Below is a small trained network, with its code and all its weights. Each question gives an input and a class and asks what happens when units are switched off, that is, made to give their printed mean instead of their output.

import numpy as np


def w(rows, s, z=0):
    codes = np.array(rows[::2]) - 128.0
    scale = np.full(codes.shape[1], s)
    scale[-1] = z or s
    return codes * scale


def f(y):
    return y / 2 * (1 + np.tanh(0.7978845608 * (y + 0.044715 * y**3)))


def log_softmax(a):
    a = a - a.max(-1, keepdims=True)
    return a - np.log(np.exp(a).sum(-1, keepdims=True))


def net(x, mask):
    res = np.array(x, float).reshape(1, 6) / 4 @ E
    y = f(res @ A[0][:, :-1].T + A[0][:, -1])
    res = res + np.where(mask, y, B[0][:, -1]) @ B[0][:, :-1]
    return log_softmax(res[-1] @ U[:, :-1].T + U[:, -1])


A, B = {}, {}
E = w([
[127,126,127,127,127,128,130,128],'x0',
[23,63,79,216,63,54,110,40],'x1',
[127,127,126,130,129,128,127,129],'x2',
[152,203,34,193,136,110,30,223],'x3',
[130,125,127,130,135,129,127,128],'x4',
[105,94,253,236,187,166,84,186],'x5',
],0.0048)
A[0] = w([
[131,127,128,130,128,128,127,126,119],'n0',
[130,129,129,128,127,130,128,130,106],'n1',
[141,137,83,93,108,123,138,110,73],'n2',
[137,160,67,171,122,130,99,183,38],'n3',
[141,165,93,155,126,124,90,154,26],'n4',
[138,152,58,172,116,132,99,197,33],'n5',
[142,140,10,51,123,128,140,109,123],'n6',
[97,97,74,224,102,121,110,62,61],'n7',
[125,115,155,155,136,135,126,150,92],'n8',
[124,118,220,233,153,141,101,178,88],'n9',
[79,136,118,164,107,108,121,99,48],'n10',
[136,138,123,133,122,126,113,132,29],'n11',
[118,101,204,76,104,144,160,64,19],'n12',
[125,129,127,131,127,126,129,127,95],'n13',
[129,140,89,86,111,118,133,114,83],'n14',
[98,135,128,153,105,113,114,103,65],'n15',
[120,102,159,111,127,128,161,103,3],'n16',
[136,137,90,89,117,113,134,113,63],'n17',
[178,147,150,82,151,149,130,170,42],'n18',
[134,132,127,129,128,140,128,127,89],'n19',
[180,178,164,67,142,158,115,181,38],'n20',
],0.014,0.0011)
B[0] = w([
[127,130,128,126,127,133,129,129,127],'n0',
[127,129,126,131,128,123,129,126,127],'n1',
[117,122,148,176,126,149,113,136,171],'n2',
[126,133,173,64,140,125,143,68,190],'n3',
[124,125,156,87,136,126,139,89,167],'n4',
[129,124,166,58,140,123,139,50,197],'n5',
[144,125,159,245,128,156,103,126,242],'n6',
[127,130,47,82,123,111,144,215,220],'n7',
[138,126,126,156,112,144,122,121,149],'n8',
[142,124,156,253,124,162,98,123,254],'n9',
[139,136,100,108,126,113,143,178,167],'n10',
[121,125,132,120,125,128,132,117,125],'n11',
[130,144,170,51,151,121,126,50,224],'n12',
[136,124,124,126,136,127,127,132,126],'n13',
[129,119,148,169,130,149,116,140,168],'n14',
[134,131,111,114,121,126,143,160,150],'n15',
[133,140,145,95,131,126,126,96,162],'n16',
[132,124,142,170,134,139,113,138,164],'n17',
[105,119,70,111,110,93,137,176,203],'n18',
[124,126,129,132,126,116,130,130,127],'n19',
[111,128,51,95,110,104,147,206,231],'n20',
],0.024,0.0076)
U = w([
[149,115,151,254,122,184,70,130,252],'0',
[105,127,23,88,101,73,158,215,113],'1',
[132,140,179,43,164,116,141,20,14],'2',
],0.0074,0.00041)

Each question gives the input, the list of numbers given to net, and the class t.
The units are the neurons (one row each of A and B). Each row of codes is followed by its name. A weight is (code - 128) times the scale printed after its matrix; where a second scale follows, it is the last column's (A, B and U).
mask holds one flag per neuron, in row order. A switched-off neuron (its flag False) gives its mean, the last column of its row in B, instead of its output. The means were averaged over made-up inputs and are rounded, as every weight is.
A unit's drop is (log p(t) with every unit on - log p(t) with that unit switched off) / (log p(t) with every unit on - log p(t) with every unit switched off).
The circuit of an input: a set's keep is (log p(t) with only the set's units on - log p(t) with every unit switched off) / (log p(t) with every unit on - log p(t) with every unit switched off). Starting from the 12 units with the biggest drops (on a tie, the unit counted first), units are removed one at a time, each time the one whose removal leaves the highest keep (on an exact tie, the one counted first), for as long as the keep stays at least 0.8.
units of the circuit, in order: the units of the circuit, biggest drop first
top k neurons: the k neurons with the biggest drops, biggest first
drop when u is switched off: that unit's drop, to one decimal
input [-7,-4,3,4,4,-6], class 0: units of the circuit, in order -> (n6)
input [3,6,-7,2,2,5], class 1: top 2 neurons -> (n7, n6)
input [0,0,3,-5,4,4], class 2: top 2 neurons -> (n6, n12)
input [5,-6,-3,8,-7,7], class 2: top 3 neurons -> (n5, n3, n6)
input [3,-8,3,-1,5,6], class 1: top 2 neurons -> (n20, n18)
input [-8,4,5,7,-8,-7], class 0: top 4 neurons -> (n6, n12, n2, n14)
input [4,-5,1,5,-6,2], class 1: top 3 neurons -> (n20, n12, n18)
input [-7,0,-5,4,3,3], class 2: top 3 neurons -> (n6, n5, n3)
input [-4,1,-7,8,-8,6], class 2: top 3 neurons -> (n5, n3, n6)
input [7,-5,1,6,-8,1], class 2: top 4 neurons -> (n5, n3, n7, n4)
input [-8,5,-6,7,-3,0], class 2: top 3 neurons -> (n5, n3, n20)
input [3,6,1,-1,-2,4], class 1: top 2 neurons -> (n7, n6)
input [1,-3,-2,2,7,0], class 1: top 3 neurons -> (n12, n9, n6)
input [4,-7,4,3,-1,4], class 1: units of the circuit, in order -> (n20)
input [0,-5,0,5,-7,-7], class 0: drop when n6 is switched off -> 3.2
input [-7,5,2,1,-4,-1], class 1: drop when n15 is switched off -> 0.0
input [4,-5,8,-6,6,-7], class 0: drop when n6 is switched off -> 1.5
